Each row is followed by its class.
[ -7.0  -5.9   3.1  -3.2   4.5 -16.7  10.5   7.9   6.3 -23.5 -14.5  -6.8
 -10.7  -0.5   2.9   3.1   9.1 -12.8  -5.8 -18.3   2.6 -10.8] -> lt
[  7.2  -5.4  41.9   8.3   4.9 -12.8  15.8 -13.6  -3.6   5.8  23.2  -6.2
   2.7  -8.4   3.4 -22.7   0.6 -34.9  -1.0   5.7  -4.3  39.0] -> Nc
[ -9.9  15.0  -9.9  -7.9   1.4 -10.6  11.4 -10.1 -11.9 -18.8 -12.8  18.1
  -4.4   1.7  18.5   9.2  -7.4 -12.7  -0.8  -6.8  -1.7   6.1] -> lt
[ 16.2 -23.5  -1.2   1.5  -4.7  12.6 -20.0 -18.8  -3.4 -18.9   7.7 -11.3
   9.0 -28.8  -0.3 -11.7 -30.6   5.3  -1.3   5.7  -2.2 -20.7] -> jc
[ 26.0 -12.3   4.9  -2.8 -10.2  17.6 -15.2  20.0  -2.2  -5.5  -9.4 -26.3
   1.1   9.2 -14.9  14.3  11.7 -15.9   8.8   5.8 -13.7 -18.8] -> jc
[ -2.6  11.8   0.2   8.6  -9.1  -5.4   6.4  17.2   0.4 -13.1  -7.1   5.8
 -11.5   7.2  -6.5  37.6  -5.4  -2.8  12.8 -13.8 -10.0   5.5] -> lt
[ -1.7  11.5  -7.1  -0.1  -1.9 -41.8  28.3 -29.8 -14.4 -13.7   1.1  33.7
  -9.2 -26.5  19.4   8.1   6.8 -30.7 -13.9 -20.7   3.4  27.4] -> lt
[  6.5   5.9  -8.3  -5.8  -1.9 -25.2  13.8 -36.2  22.7   4.6  -7.3  -7.8
   0.2  20.1  -3.4   7.3  -1.3   1.6   6.1  -3.3  -9.5  19.2] -> Mb
[ 15.1 -19.7  17.8   3.8  -9.2  19.7  11.8  19.9 -21.6 -37.4   2.1   3.2
 -27.9 -22.0 -25.5   5.0  35.6 -68.0   0.5 -21.7 -13.4   0.6] -> Nc
[-11.5   3.2  22.3  -1.5  -1.6   2.3   5.5  -6.0   9.4 -17.4 -19.9   5.2
 -13.8  44.8  18.0   3.6  12.2  -9.0 -13.1 -18.6  11.6  -5.4] -> lt
[ 40.9  -9.5 -51.6 -32.1 -11.6  20.1   1.8  37.8  -2.6 -15.0  14.4  -5.2
 -14.7   0.1 -31.8 -15.5   2.2   1.9  11.9  -3.9   6.0 -11.5] -> jc
[ 17.4 -16.9  23.0   5.3  20.8 -12.0   7.6  -4.6  -5.8  26.2  18.5 -13.2
  14.1  -8.3  -6.3   0.8  -0.5 -28.8   0.7 -16.6  -5.0  27.9] -> Nc
[  4.0   9.2 -36.5 -32.2 -11.9 -11.5  31.8 -33.0  25.0  22.2   6.5  -9.5
  16.3  14.9  -9.8   3.3 -12.8  13.0   0.6 -25.6  -9.5  39.5] -> Mb
[ -3.6   0.6 -31.2   1.5   8.3 -12.4   2.2  14.5   6.5 -11.6   8.9  -2.8
  15.4   9.2  -1.2   0.6  10.2 -27.1  -0.3 -11.3  -0.5  -1.3] -> Mb
[ 20.5 -16.2  32.2  15.8  -2.9  -2.6   3.8   7.8 -14.6  -0.1  17.9  16.6
 -22.4 -20.1  -2.5  18.4  34.9 -49.6  -8.9   7.5 -11.5   1.8] -> Nc
[-27.0  13.9   7.3  -2.0  -6.0 -17.2  36.8 -30.0  -9.1 -23.0 -19.5  27.8
   0.5  -5.1  19.4  16.0  -7.5 -12.2 -12.3  -6.8  -1.3  -8.9] -> lt
[ 17.1  -6.3 -35.2  -0.9  -9.0  31.5 -27.1  -8.4   5.8  -2.2  11.2 -10.7
   1.6  -9.7  -7.5  -6.8  11.0  -3.9 -10.4   1.6  -6.1 -22.5] -> jc
[  5.5   6.8  84.9 -31.5   8.8 -25.7  17.3 -55.8  -0.2  -4.2 -14.2   6.5
  -5.3  -2.3  43.0  16.4   6.6 -27.4  15.5   4.7 -15.4  12.3] -> Nc
[ -1.9   0.5 -77.6  17.9  -2.9 -32.1  -8.3 -32.1  11.4   3.1  25.0  25.7
   6.4 -23.7  -7.4  11.4   3.5  -8.7   4.0 -10.6   3.2  44.2] -> Mb
